Below is a small trained network, with its code and all its weights. Each question gives an input and a class and asks what happens when units are switched off, that is, made to give their printed mean instead of their output.

import numpy as np


def w(rows, s, z=0):
    codes = np.array(rows[::2]) - 128.0
    scale = np.full(codes.shape[1], s)
    scale[-1] = z or s
    return codes * scale


def f(y):
    return np.maximum(y, 0)


def log_softmax(a):
    a = a - a.max(-1, keepdims=True)
    return a - np.log(np.exp(a).sum(-1, keepdims=True))


def net(x, mask):
    res = np.array(x, float).reshape(1, 5) / 4 @ E
    y = f(res @ A[0][:, :-1].T + A[0][:, -1])
    res = res + np.where(mask, y, B[0][:, -1]) @ B[0][:, :-1]
    return log_softmax(res[-1] @ U[:, :-1].T + U[:, -1])


A, B = {}, {}
E = w([
[91,153,242,182,168,190,73,180,254,181],'x0',
[222,163,125,97,237,50,120,208,176,22],'x1',
[90,146,110,136,130,111,130,197,89,127],'x2',
[117,134,213,63,151,4,234,150,75,228],'x3',
[36,116,28,5,123,94,81,159,220,184],'x4',
],0.0082)
A[0] = w([
[160,44,47,131,111,106,154,113,89,111,134],'N1',
[157,181,139,196,182,110,174,132,116,81,114],'N2',
[80,145,169,157,184,116,228,106,160,148,119],'N3',
[40,25,109,160,21,162,133,87,68,204,45],'N4',
[72,107,25,78,132,76,116,130,187,178,140],'N5',
[57,116,164,182,98,135,122,114,167,165,85],'N6',
[109,104,61,95,96,114,178,120,124,109,84],'N7',
[214,166,83,76,195,106,118,179,172,111,176],'N8',
[100,129,71,176,114,174,76,116,133,62,93],'N9',
[168,104,212,27,141,100,187,115,81,212,112],'N10',
[80,178,211,199,183,192,102,164,218,183,205],'N11',
[158,94,95,128,153,108,94,170,125,167,240],'N12',
[97,138,92,85,103,137,85,136,121,188,129],'N13',
[63,185,64,71,115,144,147,137,156,141,215],'N14',
[104,106,96,79,127,88,87,88,170,152,110],'N15',
[169,162,171,199,104,180,185,106,17,118,58],'N16',
[158,3,95,83,124,134,226,98,60,64,43],'N17',
[162,97,64,145,75,185,62,147,141,78,45],'N18',
[147,127,113,172,119,215,74,104,118,83,1],'N19',
[143,91,108,88,40,97,129,109,86,61,99],'N20',
[151,151,102,124,133,223,84,83,191,72,101],'N21',
[136,188,143,172,121,131,179,123,112,105,63],'N22',
[124,94,20,117,101,118,150,75,41,115,79],'N23',
[164,161,155,254,138,126,89,75,83,144,173],'N24',
[131,144,157,186,74,150,149,122,80,140,79],'N25',
],0.0086,0.00094)
B[0] = w([
[118,31,125,147,128,37,61,188,156,105,193],'N1',
[176,172,66,91,113,185,157,72,182,117,183],'N2',
[73,143,186,106,118,119,134,159,108,141,171],'N3',
[227,95,49,151,254,194,55,145,87,203,246],'N4',
[79,135,101,149,66,178,180,98,166,111,220],'N5',
[133,53,102,89,216,88,56,132,150,112,179],'N6',
[147,108,122,132,94,151,107,188,158,120,180],'N7',
[226,139,87,149,205,184,97,42,93,166,205],'N8',
[67,224,210,74,147,113,83,130,39,181,206],'N9',
[91,221,217,106,132,125,108,156,38,202,219],'N10',
[117,55,134,134,122,32,51,160,224,85,238],'N11',
[160,155,82,150,153,121,165,60,128,138,153],'N12',
[161,172,76,159,84,192,175,91,187,160,183],'N13',
[125,145,106,102,66,162,175,63,115,98,193],'N14',
[152,176,113,144,24,181,172,98,154,95,181],'N15',
[146,191,150,165,45,149,202,93,212,88,212],'N16',
[123,91,166,143,105,144,60,173,150,91,211],'N17',
[112,188,168,73,93,112,131,134,44,175,208],'N18',
[92,158,173,123,134,142,140,118,81,116,202],'N19',
[95,40,160,142,125,93,44,167,148,95,189],'N20',
[116,151,161,88,104,85,68,122,98,127,214],'N21',
[129,201,83,159,105,213,191,145,205,123,160],'N22',
[108,74,159,160,140,120,64,174,171,97,221],'N23',
[145,131,121,135,72,122,127,143,162,186,195],'N24',
[148,180,44,177,166,174,203,65,167,86,176],'N25',
],0.0068,0.014)
U = w([
[118,170,98,160,74,170,184,84,167,115,1],'0',
[97,77,144,159,157,69,105,197,161,95,118],'1',
[58,199,181,122,140,111,136,148,10,166,79],'2',
[200,134,74,159,244,164,131,91,95,141,242],'3',
],0.013,0.00045)

Each question gives the input, the list of numbers given to net, and the class t.
The units are the neurons (one row each of A and B). Each row of codes is followed by its name. A weight is (code - 128) times the scale printed after its matrix; where a second scale follows, it is the last column's (A, B and U).
mask holds one flag per neuron, in row order. A switched-off neuron (its flag False) gives its mean, the last column of its row in B, instead of its output. The means were averaged over made-up inputs and are rounded, as every weight is.
A unit's drop is (log p(t) with every unit on - log p(t) with that unit switched off) / (log p(t) with every unit on - log p(t) with every unit switched off).
The circuit of an input: a set's keep is (log p(t) with only the set's units on - log p(t) with every unit switched off) / (log p(t) with every unit on - log p(t) with every unit switched off). Starting from the 12 units with the biggest drops (on a tie, the unit counted first), units are removed one at a time, each time the one whose removal leaves the highest keep (on an exact tie, the one counted first), for as long as the keep stays at least 0.8.
circuit, biggest first: the units of the circuit, biggest drop first
top k neurons: the k neurons with the biggest drops, biggest first
drop of u: that unit's drop, to one decimal
input [3,7,-5,6,-1], class 3: circuit, biggest first : N8
input [-2,-7,8,-7,-3], class 2: top 4 neurons : N9, N18, N19, N8
input [4,-7,-4,-2,-6], class 3: top 3 neurons : N4, N6, N5
input [8,-7,8,-5,-7], class 1: top 2 neurons : N11, N6
input [0,7,-4,4,7], class 0: top 3 neurons : N4, N5, N15
input [-3,-5,-7,-2,-3], class 3: top 2 neurons : N4, N11
input [7,-7,1,2,6], class 1: top 2 neurons : N11, N6
input [-2,-4,-7,3,-1], class 3: top 3 neurons : N4, N9, N18
input [-7,0,3,3,5], class 1: top 2 neurons : N1, N23
input [3,-6,-3,4,4], class 3: top 2 neurons : N4, N6
input [2,-4,-6,7,-8], class 0: top 2 neurons : N16, N25
input [-2,0,4,3,3], class 0: top 2 neurons : N9, N18
input [-7,3,7,7,-7], class 0: top 2 neurons : N16, N2
input [-8,5,4,6,-7], class 1: circuit, biggest first : N17
input [6,4,-8,-2,-5], class 1: drop of N15 : 0.3
input [3,4,1,-4,3], class 2: drop of N23 : 0.1
input [-6,-3,-5,4,4], class 1: drop of N1 : 0.1
